Below are the code and all the weights of a small trained network. Each question names an input and a target symbol and asks about switching units off, where a switched-off unit gives its printed mean instead of its output.

import numpy as np


def w(rows, s, z=0):
    codes = np.array(rows[::2]) - 128.0
    scale = np.full(codes.shape[1], s)
    scale[-1] = z or s
    return codes * scale


def f(y):
    return y / 2 * (1 + np.tanh(0.7978845608 * (y + 0.044715 * y**3)))


def softmax(a):
    e = np.exp(a - a.max(-1, keepdims=True))
    return e / e.sum(-1, keepdims=True)


def log_softmax(a):
    a = a - a.max(-1, keepdims=True)
    return a - np.log(np.exp(a).sum(-1, keepdims=True))


def net(x, mask):
    ids = ['ΓΛΞΨΩζητ'.index(c) for c in x.split()]
    T = len(ids)
    res = E[ids] + P[:T]
    r = res
    for j in range(3):
        rows = slice(2 * j, 2 * j + 2)
        q, k, v = (r @ M[0][rows].T for M in (Q, K, V))
        z = softmax(np.where(np.tri(T) > 0, q @ k.T / 2**0.5, -1e9)) @ v
        o = O[0][rows]
        res = res + np.where(mask[j], z, o[:, -1]) @ o[:, :-1]
    y = f(res @ A[0][:, :-1].T + A[0][:, -1])
    res = res + np.where(mask[3:11], y, B[0][:, -1]) @ B[0][:, :-1]
    return log_softmax(res[-1] @ U[:, :-1].T + U[:, -1])


Q, K, V, O, A, B = {}, {}, {}, {}, {}, {}
E = w([
[81,131,152,153,148],'Γ',
[120,209,165,172,142],'Λ',
[99,230,229,71,117],'Ξ',
[72,37,64,130,101],'Ψ',
[142,215,135,135,3],'Ω',
[65,106,157,86,68],'ζ',
[154,208,99,91,4],'η',
[128,207,83,105,198],'τ',
],0.015)
P = w([
[228,4,147,137,157],'0',
[161,95,116,154,143],'1',
[165,99,114,143,138],'2',
[133,124,115,143,139],'3',
[127,136,110,143,130],'4',
[117,149,104,141,123],'5',
[105,155,104,144,132],'6',
[99,164,99,147,134],'7',
[93,177,97,140,122],'8',
[90,173,107,137,114],'9',
[81,176,96,149,125],'10',
],0.014)
Q[0] = w([
[251,102,158,197,161],'H1',
[113,226,71,158,178],'H1',
[121,194,78,140,128],'H2',
[1,152,129,164,114],'H2',
[45,179,112,178,100],'H3',
[50,158,73,100,150],'H3',
],0.011)
K[0] = w([
[251,67,196,138,94],'H1',
[96,195,162,147,91],'H1',
[15,114,110,140,115],'H2',
[46,199,78,129,105],'H2',
[31,165,59,120,120],'H3',
[65,158,150,155,111],'H3',
],0.013)
V[0] = w([
[145,94,214,124,78],'H1',
[114,89,48,145,117],'H1',
[59,135,234,164,154],'H2',
[136,172,139,150,49],'H2',
[141,153,137,252,116],'H3',
[213,192,107,60,172],'H3',
],0.015)
O[0] = w([
[122,129,128,83,82,1],'H1',
[139,121,52,82,156,110],'H1',
[102,18,171,109,142,83],'H2',
[157,117,104,101,62,156],'H2',
[254,96,145,123,119,164],'H3',
[100,99,103,246,101,119],'H3',
],0.017,0.0038)
A[0] = w([
[171,182,132,167,139,59],'N1',
[180,49,144,128,119,32],'N2',
[118,126,178,115,188,180],'N3',
[113,144,120,188,155,30],'N4',
[86,141,175,132,112,192],'N5',
[157,146,91,140,98,174],'N6',
[73,95,96,93,94,88],'N7',
[110,42,10,114,124,2],'N8',
],0.013,0.0047)
B[0] = w([
[86,109,171,102,131,254],'N1',
[78,182,189,187,94,163],'N2',
[52,74,100,127,79,204],'N3',
[140,90,160,84,96,241],'N4',
[161,132,83,175,131,197],'N5',
[135,132,150,126,254,233],'N6',
[184,133,109,179,84,166],'N7',
[89,170,225,131,96,195],'N8',
],0.009,0.0082)
U = w([
[142,41,97,86,148,230],'Γ',
[203,117,196,134,182,40],'Λ',
[80,163,97,187,82,3],'Ξ',
[30,182,165,83,193,3],'Ψ',
[238,188,57,172,146,107],'Ω',
[58,139,16,110,98,148],'ζ',
[127,162,2,244,208,233],'η',
[75,123,50,236,219,118],'τ',
],0.0048,0.005)

Each question gives the input, a string of symbols that net reads in full, and the target symbol t.
The units are the heads (2 rows each of Q, K, V and O) and the neurons (one row each of A and B). Each row of codes is followed by its name. A weight is (code - 128) times the scale printed after its matrix; where a second scale follows, it is the last column's (O, A, B and U).
mask holds one flag per unit, heads first, then neurons. A switched-off unit (its flag False) gives its mean, the last column of its rows in O or B, instead of its output. The means were averaged over made-up inputs and are rounded, as every weight is.
A unit's drop is (log p(t) with every unit on - log p(t) with that unit switched off) / (log p(t) with every unit on - log p(t) with every unit switched off).
The circuit of an input: a set's keep is (log p(t) with only the set's units on - log p(t) with every unit switched off) / (log p(t) with every unit on - log p(t) with every unit switched off). Starting from all 11 units, units are removed one at a time, each time the one whose removal leaves the highest keep (on an exact tie, the one counted first), for as long as the keep stays at least 0.8.
circuit, biggest first: the units of the circuit, biggest drop first
unit that matters most: the unit with the biggest drop
top k neurons: the k neurons with the biggest drops, biggest first
which heads matter: for each layer, one digit per head in row order, 1 if its drop is at least 0.15 and else 0, layers parted by /
drop of u: that unit's drop, to one decimal
input Ψ Ψ τ, target Ψ: top 4 neurons : N1, N4, N5, N7
input Ψ Γ η, target Ψ: which heads matter : 011
input Ω Ψ τ τ τ τ τ, target τ: which heads matter : 101
input ζ Γ Ξ Γ ζ τ Γ Γ ζ Γ ζ, target Γ: circuit, biggest first : H2
input Λ Λ Ξ, target Ξ: which heads matter : 111
input η Γ η Γ Γ Λ, target Λ: which heads matter : 001
input η Λ Ψ Ψ Λ, target Ψ: which heads matter : 011
input Ψ Ξ τ η η, target η: which heads matter : 001
input Ψ η η η, target η: circuit, biggest first : N6, H2
input Γ Ψ Γ Ψ, target Ψ: which heads matter : 100
input Ω Γ τ η τ Λ ζ, target η: circuit, biggest first : H1, N1
input Γ Ω Ω, target Λ: circuit, biggest first : H3, N6
input τ η τ Ψ τ ζ τ ζ, target η: which heads matter : 000
input Γ Ω ζ Γ τ τ Γ ζ Λ Γ, target Γ: unit that matters most : H2
input ζ τ Γ Γ Ω Ω Λ, target Λ: which heads matter : 001
input η ζ ζ, target Ω: which heads matter : 110
input Λ Ω Λ Ω η τ Ω Ω, target Ω: which heads matter : 010
input Ω η τ τ Ω, target η: top 2 neurons : N6, N8
input Ω η Λ, target Ω: drop of H1 : 0.3
input τ Ψ τ Λ Ξ Ξ, target Ξ: unit that matters most : H1
input Γ ζ Γ Γ η η η η τ Ξ, target η: drop of N5 : 0.2
